cols: P C B D S R K G
kamer: [ 2.02 -1.39 -3.30 -0.90 -4.27  6.93 -2.49 -0.33]
sero: [ 1.71 -1.39 -3.30  8.92  0.96 -2.55 -1.09  1.63]
gatep: [-0.73 -3.63  4.01 -1.29  0.96 -3.11 -3.19  3.07]
len: [-0.73 -3.63  4.01 -1.29]  4
len: [1.71]  1
len: [ 2.02 -1.39 -3.30 -0.90 -4.27]  5
find: [ 1.71 -1.39 -3.30  8.92  0.96 -2.55 -1.09  1.63]  sero
rev: [-3.11  0.96]  gatep
down: [ 6.93 -2.55]  R
down: [1.63 3.07]  G

cols: H E J T Q Z U L F W
fen: [ 1.21 -3.65 -1.71 -1.13  4.77  0.33 -1.44 -3.74 -0.94 -2.93]
reguf: [ 2.35 -4.00 -2.01  0.21  7.18  0.02 -1.54 -3.87 -2.59 -1.18]
raz: [ 1.42 -3.67 -1.70 -0.94  5.18  0.26 -1.51 -3.82 -1.20 -2.79]
kevif: [ 0.11 -0.39 -1.20 -0.88 -0.04  0.30 -0.68 -0.47 -1.06 -0.17]
gatep: [ 0.60 -2.08 -0.89 -0.84  2.29  0.27 -0.76 -2.24 -0.23 -2.05]
guba: [ 0.79 -2.87 -1.29 -1.16  3.21  0.33 -1.18 -3.03 -0.38 -2.87]
sero: [ 1.48 -3.67 -1.72 -0.87  5.17  0.18 -1.45 -3.77 -1.28 -2.61]
kamer: [ 0.30 -0.97 -0.55 -0.43  1.04  0.10 -0.44 -1.04 -0.16 -0.90]
geg: [ 2.80 -4.15 -2.30  0.71  8.20 -0.14 -1.66 -3.99 -3.53 -0.16]
lati: [ 0.09 -0.39 -0.55 -0.09  0.27 -0.01 -0.44 -0.47 -0.16 -0.21]
Diga: [ 2.80 -4.15 -2.27  0.71  8.20 -0.14 -1.65 -3.99 -3.56 -0.16]
rev: [-1.51  0.26  5.18]  raz
rev: [ 5.18 -0.94]  raz
down: [-0.94 -0.88 -0.84 -1.16 -0.87]  T
rev: [-2.59 -3.87 -1.54  0.02  7.18  0.21 -2.01 -4.00  2.35]  reguf
len: [ 1.48 -3.67]  2
rev: [-0.16 -0.47]  lati

cols: mek pes lesis mas sirum bub Fina vuzu nim
Foges: [-4.86 -8.03 -3.17 -1.57 -1.90 -0.65  3.05 -2.87 -0.64]
gatep: [ 4.69 -1.85 -2.96 -0.94 -2.26  2.67 -2.54 -2.86 -4.86]
lati: [-8.10  5.12 -0.36  1.82  1.87 -2.40 -4.53 -1.87  2.11]
reguf: [ 6.14  5.31  1.02 -1.02  4.02 -0.53  6.06  2.23 -0.16]
guba: [-2.33 -3.97 -1.15  0.41 -0.70 -3.00  7.77  6.08  1.48]
kamer: [ 4.31 -0.14 -4.55 -3.42 -3.62  2.29 -2.65  3.01 -1.02]
raz: [-2.26  6.45  3.01  1.61 -0.61 -3.56  3.90  0.14  0.93]
kevif: [-8.10  5.12 -0.36  1.82 -2.03 -2.40 -4.53 -1.87  2.11]
fen: [-0.23 -1.03 -0.49 -0.84  1.61  0.52  0.58  0.79  0.83]
Diga: [ 1.44 -6.75  6.15  4.21 -0.27 -1.80  1.36 -0.31 -2.35]
geg: [-2.26  6.45  3.01  1.61 -0.61 -3.56  3.90  0.22  6.53]
sero: [ 0.17  0.33 -6.48 -2.87 -2.98  3.03  2.03  2.34  4.38]
rev: [ 2.03  3.03 -2.98 -2.87 -6.48  0.33]  sero
len: [-4.86 -8.03 -3.17 -1.57 -1.90 -0.65]  6
down: [-2.86 -1.87  2.23  6.08  3.01  0.14 -1.87  0.79 -0.31  0.22]  vuzu
len: [-8.10  5.12]  2
rev: [-4.53 -2.40  1.87]  lati
len: [-8.10  5.12 -0.36  1.82  1.87 -2.40]  6

cols: M X A N Y V
Diga: [-3.14  1.19 -1.11 -2.63 -1.38  0.83]
reguf: [-3.91 -0.39  1.05 -0.34  1.46  0.63]
fen: [-3.14  1.19 -1.11 -2.63 -1.38 -0.27]
lati: [-3.14  1.19 -1.11  2.89 -1.38  0.83]
kevif: [-4.14 -0.40 -2.94 -0.82 -0.89 -1.18]
raz: [ 1.58  3.30  1.54 -0.33 -2.51  1.06]
sero: [ 0.41  0.01 -1.22  1.54 -2.26 -1.27]
gatep: [-1.48  1.82 -0.09 -0.66  0.33 -1.72]
Foges: [-3.14  1.19 -1.11 -2.63 -1.38 -0.42]
guba: [ 0.03  0.89 -0.41  1.57 -1.46 -1.86]
rev: [-1.72  0.33 -0.66]  gatep
down: [-0.82 -0.33  1.54 -0.66 -2.63  1.57]  N
down: [ 0.83  0.63 -0.27  0.83 -1.18  1.06]  V
down: [ 1.19 -0.39  1.19  1.19 -0.40  3.30  0.01]  X

cols: disa tik Kenom fuvov lumum Nenek figav
sero: [-1.90 -1.63 -1.59 -0.86 -0.92  2.05  3.38]
raz: [-0.26  1.51 -0.48 -0.53 -2.84 -0.45  0.96]
kevif: [-0.85 -2.46 -1.89 -2.51  0.77  1.01  1.68]
reguf: [-0.34 -0.65  0.24 -0.53  0.76 -4.39 -0.98]
kamer: [-2.05 -0.25  1.87 -1.31  0.29 -1.95  5.12]
lati: [-1.63 -0.92  2.05 -0.86 -1.90 -1.59  3.17]
guba: [-0.94 -1.62  1.33 -3.04 -1.40  1.99  6.61]
fen: [ 1.23  0.45  0.74  3.06  1.76  2.85 -2.46]
len: [-0.26  1.51 -0.48 -0.53 -2.84 -0.45  0.96]  7
len: [-0.34 -0.65  0.24 -0.53  0.76 -4.39]  6
rev: [-0.53  0.24 -0.65 -0.34]  reguf
rev: [ 2.05 -0.92 -0.86 -1.59 -1.63 -1.90]  sero
len: [-2.05 -0.25  1.87 -1.31  0.29 -1.95  5.12]  7
down: [ 6.61 -2.46]  figav

cols: Fuve Bopez podof fope leke bemo vita Rarif noko
lati: [-1.85 -7.57 -6.24  5.92 -1.25  2.10  5.77  4.69  7.16]
raz: [ 2.81  4.20  3.33 -5.54 -4.46  0.26  0.36  2.04 -6.01]
Diga: [-6.63  7.92  4.69 -0.59 -4.47 -0.65 -6.72  7.01 -4.06]
kamer: [-2.00  2.96  3.42 -7.39 -0.24  8.46 -4.79  0.68 -2.53]
fen: [-5.54  0.86  6.67 -2.19  0.99 -5.11 -2.84  8.25 -2.17]
Foges: [ 6.08  7.44  6.49 -5.37 -4.71  8.57 -2.82 -1.50 -7.47]
gatep: [-2.47 -1.32  7.59 -3.68 -3.59 -5.68  2.24  1.92  0.72]
guba: [ 0.85 -7.44 -4.55 -5.61  6.30 -3.47  2.50 -4.86  2.66]
kevif: [ 8.09 -2.49  4.24  6.29  1.06  3.46  4.24 -5.88 -7.53]
geg: [ 5.65 -7.10 -5.43 -1.31  0.57  6.99  0.57 -4.24  0.92]
sero: [-2.79  6.66  4.64  0.77  7.87 -7.86  3.40 -2.27 -7.41]
reguf: [ 4.69  7.98  0.62 -3.70 -7.13  7.40 -8.32 -4.29  4.19]
rev: [-2.82  8.57 -4.71 -5.37  6.49  7.44]  Foges
len: [-2.00  2.96  3.42 -7.39 -0.24  8.46 -4.79  0.68]  8
down: [ 0.36 -6.72 -4.79 -2.84 -2.82  2.24  2.50  4.24  0.57]  vita

cols: migov Faka gab fek Radu tos
Foges: [-3.92 -0.89  0.87  0.43  3.78 -0.36]
gatep: [-0.55 -1.76 -0.30 -0.18  4.13 -2.53]
sero: [ 2.38 -3.14 -5.71 -0.28 -1.41 -2.86]
kevif: [-4.33 -0.50 -0.22 -0.22 -0.19 -0.77]
raz: [ 6.73 -1.23 -5.71 -0.28  1.46  0.83]
geg: [-1.42 -2.81  0.21 -0.21 -1.18 -1.12]
lati: [ 1.98  5.34  0.86 -0.54  5.38  4.87]
Diga: [-0.42 -4.73 -2.30 -0.43  1.26  8.15]
kamer: [ 0.45  3.16 -1.41  0.26 -0.83 -2.69]
fen: [ 1.51  1.61  6.61 -0.80  0.08 -1.97]
down: [-3.92 -0.55]  migov
rev: [-1.41 -0.28 -5.71 -3.14  2.38]  sero
down: [ 4.13 -1.41 -0.19  1.46 -1.18  5.38  1.26 -0.83]  Radu
find: [ 2.38 -3.14 -5.71 -0.28 -1.41 -2.86]  sero

cols: gezo sona Lesi Samol kene zav Suf poz
sero: [-0.51  0.51 -3.98 -0.97  0.79  7.43 -0.45  2.47]
geg: [-2.97 -0.51  1.23 -2.50 -4.00  1.31  0.08  1.56]
guba: [-2.01 -0.05 -1.61 -2.51 -2.12  4.46 -0.83  1.82]
gatep: [-3.18 -0.65  2.26 -2.23 -4.44  0.20  0.60  1.52]
Diga: [ 1.14  0.23  0.03  2.01  1.91 -0.14  1.23  0.16]
down: [-0.51 -2.97]  gezo
down: [2.47 1.56]  poz
down: [0.60 1.23]  Suf

cols: pif Gupe kapom zekim gifir
gatep: [ 0.15 -5.87  4.94 -8.68  2.89]
kevif: [-3.35  1.79  5.48  0.97 -6.45]
raz: [-2.31 -6.83  2.18  1.94 -2.77]
kamer: [-3.95  4.44  2.71  8.58  2.31]
sero: [ 1.25  4.94 -5.87  2.89 -8.68]
rev: [-8.68  4.94 -5.87  0.15]  gatep
rev: [ 2.89 -5.87  4.94]  sero
len: [-2.31 -6.83]  2
len: [1.25]  1
len: [ 0.15 -5.87  4.94 -8.68]  4
rev: [ 2.89 -8.68  4.94 -5.87]  gatep

cols: Gara zilop dovo bok dupi fipe dat soke kazu pomig
gatep: [ 5.55 -3.02  1.67  2.52 -0.09  1.60 -4.44  2.46  0.03 -2.16]
guba: [ 0.26  3.92 -2.68 -6.79  2.04 -4.66  7.83 -6.64 -1.81  7.91]
fen: [ 0.46 -0.75  1.27  2.52 -0.09  1.83 -1.85  2.54  0.94 -1.92]
raz: [ 4.71  2.83  3.85 -1.75 -1.78  6.60 -3.62 -2.63  7.51 -2.01]
kamer: [ 1.02 -2.88  3.93  8.05 -0.92  5.95 -6.89  7.97  3.01 -6.92]
lati: [-2.09  1.26  0.62  2.52  0.18 -0.91  0.53  0.78  1.51 -0.20]
Diga: [ 4.71  2.83  3.85 -1.75 -1.78  6.60 -3.62 -2.63  7.51  2.86]
sero: [-0.67  2.64 -0.82 -2.84  0.28 -0.91  3.03 -3.88  3.26  1.40]
Foges: [-2.09  1.26  0.62  2.52  0.18  1.36  0.53  0.78  1.51 -0.20]
len: [ 5.55 -3.02  1.67  2.52 -0.09  1.60 -4.44  2.46  0.03 -2.16]  10
find: [ 0.46 -0.75  1.27  2.52 -0.09  1.83 -1.85  2.54  0.94 -1.92]  fen
len: [ 1.02 -2.88  3.93  8.05 -0.92  5.95 -6.89  7.97  3.01 -6.92]  10

cols: peku Bal muki fivid tafu
fen: [-5.57 -4.20  1.49  6.45 -5.43]
geg: [ 4.66  3.44  6.45 -5.43 -4.33]
kamer: [ 6.51  1.49  6.45 -5.43 -4.20]
rev: [-4.20 -5.43  6.45  1.49]  kamer
len: [ 6.51  1.49  6.45 -5.43]  4
find: [ 6.51  1.49  6.45 -5.43 -4.20]  kamer
down: [1.49 6.45]  muki

cols: Baz lize lotu Midog kifuz luzag Geti
reguf: [-3.97 -3.32 -2.92  4.70  2.35  3.78 -6.15]
gatep: [ 5.92 -4.25  6.20  3.12 -4.85  3.19 -3.62]
fen: [ 7.74 -4.29  7.92  2.12 -6.00  2.62 -2.82]
kamer: [ 1.92  6.56  2.71  3.62 -4.81 -0.29  8.85]
kevif: [ 7.18  1.75  7.15 -4.90 -5.05 -4.01  6.75]
geg: [-4.55 -2.58 -3.61  1.83  3.58  1.88 -4.87]
guba: [ 3.66  0.60  3.56 -3.57 -2.12 -2.63  3.40]
lati: [ 5.92 -4.25  6.20  3.12 -4.85 -1.61 -3.62]
down: [3.78 3.19]  luzag
len: [ 5.92 -4.25  6.20]  3
down: [3.66 5.92]  Baz
len: [-4.55 -2.58]  2

cols: veb nilur dap pas fisu
reguf: [-0.84  0.68 -0.40 -3.43 -2.17]
guba: [ 1.61  0.54 -7.00 -3.79 -0.60]
sero: [1.10 0.12 2.33 0.91 1.66]
lati: [-1.25  1.61  0.55 -7.00 -3.79]
rev: [-7.00  0.55]  lati
rev: [-3.43 -0.40]  reguf
down: [-0.40 -7.00]  dap
len: [1.10 0.12 2.33 0.91]  4
down: [-7.00  2.33]  dap
rev: [-3.79 -7.00  0.55  1.61]  lati
find: [-1.25  1.61  0.55 -7.00 -3.79]  lati

cols: safak dak Puvu zevaf fet
fen: [ 7.81  7.18  1.18 -3.28 -5.58]
raz: [-4.15  0.03 -4.49 -3.01 -5.34]
kevif: [-3.36 -3.45 -6.94 -4.55  3.71]
kamer: [-4.15 -6.94  0.03  3.71 -4.55]
Foges: [3.04 0.71 3.79 3.00 0.68]
Diga: [-3.36  0.03 -6.94 -4.55  3.71]
down: [-4.55  0.68]  fet
down: [-4.49 -6.94  0.03  3.79]  Puvu
rev: [ 3.71 -4.55 -6.94  0.03]  Diga
down: [ 7.81 -4.15 -3.36 -4.15  3.04]  safak

cols: Zisa Lagep kek lal zopom guso Mono keti Von bur
Foges: [ 3.16 -6.26 -4.46 -5.32 -1.50  6.53  0.41 -6.76  1.78  6.35]
sero: [ 2.09 -5.79 -1.21 -5.02 -0.91  5.12 -0.17 -3.04  2.18  3.13]
gatep: [ 4.41  6.15 -5.98  5.77 -4.94 -1.82 -1.30 -3.49 -1.89  3.14]
kamer: [ 2.70 -1.51  6.22 -1.15 -3.25  0.43 -4.26  8.86  5.12 -5.28]
kevif: [ 5.05  2.52 -5.16  2.11 -5.10  1.02 -1.67 -3.67 -0.63  3.39]
len: [ 2.70 -1.51  6.22 -1.15 -3.25  0.43 -4.26  8.86  5.12 -5.28]  10
down: [-0.17 -1.30 -4.26]  Mono
len: [4.41]  1
len: [ 4.41  6.15 -5.98  5.77 -4.94 -1.82 -1.30 -3.49 -1.89  3.14]  10
down: [-1.21 -5.98  6.22]  kek

cols: Nedud nevi subif Rek
lati: [ 0.43 -0.38 -2.39  0.42]
Foges: [ 0.49 -0.09  2.42  8.11]
sero: [ 1.05 -0.03  2.64 -0.30]
geg: [ 1.05 -0.03  0.42 -2.39]
down: [-0.09 -0.03 -0.03]  nevi
find: [ 0.43 -0.38 -2.39  0.42]  lati
down: [2.42 2.64]  subif
len: [ 1.05 -0.03  0.42 -2.39]  4
len: [ 1.05 -0.03]  2
len: [ 0.43 -0.38 -2.39]  3
rev: [-0.09  0.49]  Foges

cols: tono dup Lon Vasu dolap Lat
Foges: [-1.16  2.07 -1.09  1.18  0.26  0.13]
raz: [ 4.41 -2.42  2.70 -0.06 -1.38 -0.63]
kevif: [ 1.01  4.10  0.18 -1.00  2.60  0.82]
geg: [-1.38 -2.51  0.18 -1.00  3.08 -2.86]
reguf: [ 0.80  0.52  2.66 -6.74 -2.56  6.67]
gatep: [ 0.95  5.00  0.21 -1.48  2.60  0.82]
kamer: [ 0.03 -1.69  0.70 -0.40 -1.81  0.57]
guba: [-1.38 -2.51 -2.51  3.34 -1.52  0.85]
find: [ 1.01  4.10  0.18 -1.00  2.60  0.82]  kevif
down: [0.18 0.18 2.66 0.21]  Lon
rev: [ 0.85 -1.52  3.34 -2.51 -2.51]  guba
len: [-1.16  2.07]  2
rev: [5.00 0.95]  gatep

cols: lelil merug serit Las Tabot Rula Kelod
fen: [-3.13 -6.72  1.78  5.64 -3.40 -4.15 -4.15]
Diga: [-0.77 -2.30 -1.30 -1.23 -7.43 -8.61 -8.61]
Foges: [-6.50  2.83  1.47  2.74  4.29 -1.38 -1.38]
raz: [-2.04 -0.79 -0.18 -7.43 -1.23 -2.47 -2.47]
lati: [-0.79 -2.04 -0.18 -2.31  4.95  1.51  1.51]
down: [-2.04 -0.79]  lelil
len: [-6.50  2.83  1.47  2.74  4.29 -1.38]  6
rev: [ 5.64  1.78 -6.72]  fen
rev: [-0.18 -2.04 -0.79]  lati
find: [-0.77 -2.30 -1.30 -1.23 -7.43 -8.61 -8.61]  Diga
len: [-2.04 -0.79 -0.18 -7.43 -1.23]  5

cols: budov Rifat fono dilo sapu vaneg
kevif: [ 1.66  0.95 -1.05  1.51 -3.09  1.77]
kamer: [ 3.12  0.08  0.29  1.17 -5.43 -0.17]
Diga: [ 1.66  0.95 -1.05  0.91 -5.10  1.24]
fen: [-2.29 -1.27  0.83 -0.26  0.76 -1.65]
Foges: [ 1.08  0.99 -1.24 -4.26  0.56 -1.43]
reguf: [ 1.95 -0.74  1.73  1.34 -1.42 -1.55]
raz: [-1.59 -0.32  0.88  0.49  3.50 -0.71]
guba: [ 0.79  2.05 -0.98  3.66 -6.22  1.97]
sero: [ 1.08  0.99 -1.24  0.56 -4.26  1.36]
geg: [-2.29 -1.27  0.83 -2.11  6.86 -1.27]
rev: [ 1.73 -0.74  1.95]  reguf
len: [-2.29 -1.27  0.83 -0.26  0.76 -1.65]  6
down: [-0.71  1.97]  vaneg
down: [ 1.66  3.12  1.66 -2.29  1.08  1.95 -1.59  0.79  1.08]  budov
rev: [-4.26  0.56 -1.24  0.99  1.08]  sero

cols: Zakug dodir Gof vov nedo Voron ramo dema
geg: [ 1.54  1.72  1.09 -5.69  1.31 -2.54  0.19 -0.14]
lati: [-6.40  0.13  1.47 -6.29  4.06 -4.57 -6.07 -4.70]
Foges: [-1.57 -7.63 -4.31  2.90  0.85  2.00  4.36  3.00]
gatep: [-4.00 -9.04 -5.97  4.76  4.73  6.85  4.86 -0.33]
kamer: [-0.04 -9.04 -5.97  4.76  4.73  6.85  4.86 -0.33]
reguf: [-3.97 -7.10 -3.66  4.14  3.44  3.13  0.72 -1.29]
sero: [-2.03  4.28  2.21 -0.88  3.42 -2.66 -5.18 -5.46]
len: [-2.03  4.28  2.21 -0.88  3.42 -2.66 -5.18]  7
down: [-0.14 -4.70  3.00]  dema
rev: [-6.29  1.47  0.13 -6.40]  lati
len: [ 1.54  1.72  1.09 -5.69  1.31 -2.54  0.19]  7
rev: [-7.63 -1.57]  Foges
len: [-2.03  4.28  2.21 -0.88  3.42 -2.66 -5.18 -5.46]  8

cols: tave Fole nazov temar
sero: [ 0.05 -0.75  0.09  3.51]
lati: [ 0.05 -0.75  0.34  1.00]
kevif: [ 0.05 -0.75  4.40  3.40]
find: [ 0.05 -0.75  4.40  3.40]  kevif
find: [ 0.05 -0.75  0.09  3.51]  sero
len: [ 0.05 -0.75  0.09]  3

cols: Dol kubud miful barib dagi kas Fotir karu kolu Fesud
fen: [ 4.23  0.68 -4.62 -4.26  1.18  3.37 -2.33 -3.58 -0.16  2.41]
geg: [ 4.23  0.72 -2.77 -4.26  0.48 -0.82 -4.24 -3.58 -5.22 -2.72]
Diga: [ 4.50  1.41 -2.70  3.54 -3.34  1.24 -4.06  4.69  6.31 -1.88]
sero: [ 5.62  0.53  4.69 -1.85  1.13 -2.49 -0.06 -1.55  0.91 -3.59]
raz: [-0.59  1.56  0.32 -1.02 -1.84 -0.82 -1.70  4.69  4.57 -3.25]
kevif: [ 2.85  1.56 -2.15 -0.28 -1.44 -0.16 -1.11  0.11  6.31  6.89]
guba: [ 5.62  1.07 -4.62  4.26 -3.25 -0.49 -1.11 -2.35  2.56  7.05]
Foges: [-3.30  1.49 -1.39  4.18 -1.56  4.69 -4.53  1.74 -0.05  7.05]
lati: [-3.30 -3.59 -1.55 -1.85  1.13  4.69 -2.49  0.91 -0.06  0.53]
kamer: [-2.88 -3.59 -0.72  4.26  1.18  1.09 -4.53  1.50 -5.22 -3.25]
len: [-0.59]  1
rev: [ 0.53 -0.06  0.91 -2.49  4.69  1.13 -1.85 -1.55 -3.59]  lati

cols: tilan sagu bufo tana mur suko
geg: [-3.57 -1.54 -0.46 -4.01 -3.41  3.45]
lati: [-4.24 -3.62 -3.81  3.35  1.08 -4.65]
fen: [-2.18  4.48 -0.69 -4.92  0.95  3.77]
gatep: [-3.48  3.10 -3.25  2.87  2.67 -2.42]
kamer: [ 3.23 -4.15  3.60 -4.06 -6.41  2.45]
sero: [ 2.48 -5.75  0.27  4.34 -0.34 -4.90]
Foges: [ 4.52  2.04  3.48 -5.34 -0.48  3.05]
raz: [ 3.44  1.33  0.30  3.60  2.41 -3.38]
down: [ 3.45 -4.65  3.77 -2.42  2.45]  suko
down: [-5.34  3.60]  tana
down: [ 3.10 -4.15 -5.75]  sagu
down: [-4.01  3.35 -4.92  2.87 -4.06  4.34]  tana
len: [-4.24 -3.62 -3.81]  3
down: [-4.65  3.77 -2.42]  suko

